Below is a small trained network, with its code and all its weights. Each question gives an input and a class and asks what happens when units are switched off, that is, made to give their printed mean instead of their output.

import numpy as np


def w(rows, s, z=0):
    codes = np.array(rows[::2]) - 128.0
    scale = np.full(codes.shape[1], s)
    scale[-1] = z or s
    return codes * scale


def f(y):
    return y / 2 * (1 + np.tanh(0.7978845608 * (y + 0.044715 * y**3)))


def log_softmax(a):
    a = a - a.max(-1, keepdims=True)
    return a - np.log(np.exp(a).sum(-1, keepdims=True))


def net(x, mask):
    res = np.array(x, float).reshape(1, 8) / 4 @ E
    y = f(res @ A[0][:, :-1].T + A[0][:, -1])
    res = res + np.where(mask, y, B[0][:, -1]) @ B[0][:, :-1]
    return log_softmax(res[-1] @ U[:, :-1].T + U[:, -1])


A, B = {}, {}
E = w([
[130,122,131,123,135,127,129,126],'x0',
[121,143,122,132,112,120,126,137],'x1',
[136,90,114,117,60,69,111,45],'x2',
[130,124,133,135,132,133,128,120],'x3',
[66,129,78,113,133,172,167,91],'x4',
[59,109,201,108,119,123,80,142],'x5',
[154,211,155,86,136,156,100,79],'x6',
[122,113,77,121,147,133,9,130],'x7',
],0.011)
A[0] = w([
[203,145,161,141,131,99,115,138,38],'neuron 1',
[84,156,202,121,111,93,210,107,93],'neuron 2',
[115,122,95,179,140,78,168,151,41],'neuron 3',
[166,133,130,165,163,114,59,138,127],'neuron 4',
[75,82,254,79,126,147,140,112,53],'neuron 5',
[47,113,187,113,127,88,106,100,79],'neuron 6',
[113,25,104,147,136,107,117,177,87],'neuron 7',
[136,61,133,184,113,148,135,137,173],'neuron 8',
[190,76,150,119,116,106,131,166,110],'neuron 9',
[215,127,196,134,108,85,134,198,127],'neuron 10',
[200,154,91,137,146,139,178,129,79],'neuron 11',
[157,180,141,79,158,120,127,94,113],'neuron 12',
[53,124,197,100,154,136,109,131,21],'neuron 13',
[106,185,133,150,156,128,159,222,91],'neuron 14',
[89,125,118,114,68,89,134,72,71],'neuron 15',
[133,113,80,123,124,151,72,122,68],'neuron 16',
[191,99,162,129,54,64,91,95,147],'neuron 17',
[159,142,189,122,117,109,230,121,39],'neuron 18',
[121,201,169,118,122,164,108,83,44],'neuron 19',
[39,131,76,78,121,150,229,86,166],'neuron 20',
[220,133,79,117,168,133,166,103,150],'neuron 21',
[179,172,162,121,132,149,110,74,48],'neuron 22',
[82,125,206,118,89,154,113,152,111],'neuron 23',
[47,140,99,121,138,142,164,84,48],'neuron 24',
[135,150,162,143,170,186,136,166,11],'neuron 25',
[65,107,48,62,104,188,114,129,133],'neuron 26',
[140,94,146,111,116,80,137,47,2],'neuron 27',
[158,171,127,69,143,159,98,97,108],'neuron 28',
[118,89,78,145,117,110,157,169,81],'neuron 29',
[97,150,158,131,215,157,101,181,53],'neuron 30',
[61,139,167,125,100,146,92,143,73],'neuron 31',
[148,184,145,101,109,141,118,114,74],'neuron 32',
],0.01,0.0031)
B[0] = w([
[132,123,143,131,102,163,118,130,159],'neuron 1',
[96,159,118,91,219,94,2,97,221],'neuron 2',
[89,152,146,184,134,102,125,122,162],'neuron 3',
[141,113,144,49,160,144,66,116,176],'neuron 4',
[185,157,88,177,78,69,108,103,207],'neuron 5',
[148,174,82,198,101,141,142,101,189],'neuron 6',
[77,154,161,152,112,64,162,176,211],'neuron 7',
[114,141,158,129,122,108,146,172,183],'neuron 8',
[124,134,170,128,77,165,115,145,170],'neuron 9',
[140,111,162,75,65,246,72,142,206],'neuron 10',
[190,119,73,168,98,80,95,106,187],'neuron 11',
[117,104,171,185,91,94,170,181,173],'neuron 12',
[163,184,74,164,57,139,127,112,175],'neuron 13',
[157,51,88,79,183,148,224,111,190],'neuron 14',
[126,32,58,63,203,190,235,132,199],'neuron 15',
[105,138,119,105,178,72,92,96,164],'neuron 16',
[160,72,131,95,198,181,167,113,239],'neuron 17',
[69,183,128,72,253,84,48,90,219],'neuron 18',
[91,129,166,112,110,68,218,184,176],'neuron 19',
[167,153,190,120,118,193,90,152,254],'neuron 20',
[167,190,99,208,55,108,84,100,205],'neuron 21',
[62,118,137,166,100,129,187,176,169],'neuron 22',
[208,135,106,154,90,109,138,106,180],'neuron 23',
[152,106,166,107,76,211,135,158,178],'neuron 24',
[165,75,104,106,166,115,190,150,169],'neuron 25',
[154,146,193,93,142,185,67,121,196],'neuron 26',
[136,62,91,96,134,108,255,129,188],'neuron 27',
[32,127,168,178,138,65,177,180,177],'neuron 28',
[108,117,167,181,81,41,135,162,175],'neuron 29',
[135,97,58,111,174,149,178,147,191],'neuron 30',
[186,154,83,151,83,84,120,90,166],'neuron 31',
[102,78,149,168,119,90,140,186,156],'neuron 32',
],0.0077,0.0087)
U = w([
[140,43,35,73,172,163,207,87,75],'0',
[186,168,44,194,62,98,93,59,100],'1',
[1,111,221,166,91,63,157,154,90],'2',
[63,136,124,62,216,85,13,55,121],'3',
[150,113,227,86,78,252,82,98,78],'4',
[116,111,127,112,124,144,116,86,249],'5',
],0.0094,0.013)

Each question gives the input, the list of numbers given to net, and the class t.
The units are the neurons (one row each of A and B). Each row of codes is followed by its name. A weight is (code - 128) times the scale printed after its matrix; where a second scale follows, it is the last column's (A, B and U).
mask holds one flag per neuron, in row order. A switched-off neuron (its flag False) gives its mean, the last column of its row in B, instead of its output. The means were averaged over made-up inputs and are rounded, as every weight is.
A unit's drop is (log p(t) with every unit on - log p(t) with that unit switched off) / (log p(t) with every unit on - log p(t) with every unit switched off).
The circuit of an input: a set's keep is (log p(t) with only the set's units on - log p(t) with every unit switched off) / (log p(t) with every unit on - log p(t) with every unit switched off). Starting from the 12 units with the biggest drops (on a tie, the unit counted first), units are removed one at a time, each time the one whose removal leaves the highest keep (on an exact tie, the one counted first), for as long as the keep stays at least 0.8.
circuit, biggest first: the units of the circuit, biggest drop first
most important unit: the unit with the biggest drop
k most important neurons: the k neurons with the biggest drops, biggest first
drop when u is switched off: that unit's drop, to one decimal
input [7,1,5,2,1,7,3,-7], class 1: circuit, biggest first	neuron 5
input [4,-4,-4,-1,0,8,0,-7], class 1: 3 most important neurons	neuron 5; neuron 13; neuron 23
input [6,5,6,7,7,-6,-2,-7], class 3: circuit, biggest first	neuron 18; neuron 2
input [8,6,-5,-2,-2,7,7,4], class 1: 4 most important neurons	neuron 13; neuron 31; neuron 23; neuron 5
input [8,-3,4,1,-1,5,7,-8], class 3: 2 most important neurons	neuron 2; neuron 18
input [6,-8,7,-6,-3,-7,-8,-3], class 2: circuit, biggest first	neuron 29; neuron 7
input [7,4,0,-5,-5,3,2,4], class 4: circuit, biggest first	neuron 18; neuron 10
input [6,-2,6,5,-6,-7,3,-8], class 3: 2 most important neurons	neuron 18; neuron 2
input [-6,-4,-7,1,6,-6,8,8], class 2: circuit, biggest first	neuron 28; neuron 12
input [-1,4,-1,6,6,3,-5,3], class 4: circuit, biggest first	neuron 26; neuron 24
input [8,3,5,4,-6,7,6,-5], class 1: 4 most important neurons	neuron 5; neuron 6; neuron 23; neuron 13
input [8,3,-8,-3,3,8,0,-4], class 0: 4 most important neurons	neuron 14; neuron 30; neuron 25; neuron 21
input [8,5,-1,5,8,-2,-6,-1], class 4: circuit, biggest first	neuron 20; neuron 26
input [7,-1,1,0,8,0,3,-6], class 4: circuit, biggest first	neuron 20
input [6,-4,-5,8,-5,6,7,-2], class 2: 2 most important neurons	neuron 19; neuron 28
input [7,2,5,-4,1,7,8,-5], class 2: 2 most important neurons	neuron 19; neuron 28
input [-6,1,0,-5,-2,4,3,-5], class 3: 3 most important neurons	neuron 2; neuron 18; neuron 21
input [-4,-2,1,-3,7,5,-4,-3], class 4: 3 most important neurons	neuron 20; neuron 24; neuron 26
input [7,4,-4,6,-2,-4,-6,7], class 3: 2 most important neurons	neuron 4; neuron 16
input [1,0,-8,-4,6,0,4,4], class 0: most important unit	neuron 30
input [7,-6,7,-6,-8,8,-7,6], class 1: 4 most important neurons	neuron 6; neuron 5; neuron 31; neuron 23
input [2,1,6,2,-5,-3,-1,-2], class 0: 3 most important neurons	neuron 17; neuron 27; neuron 20
input [1,-2,-6,-1,1,7,-6,-1], class 1: 3 most important neurons	neuron 5; neuron 13; neuron 15
input [1,8,-6,7,5,7,5,7], class 5: drop when neuron 10 is switched off	-0.2
input [5,-1,1,6,1,2,7,-8], class 3: drop when neuron 2 is switched off	1.6
input [-8,-4,-7,-6,5,0,-8,-6], class 2: drop when neuron 17 is switched off	0.6
input [2,3,-2,8,-2,6,-1,-8], class 3: circuit, biggest first	neuron 2
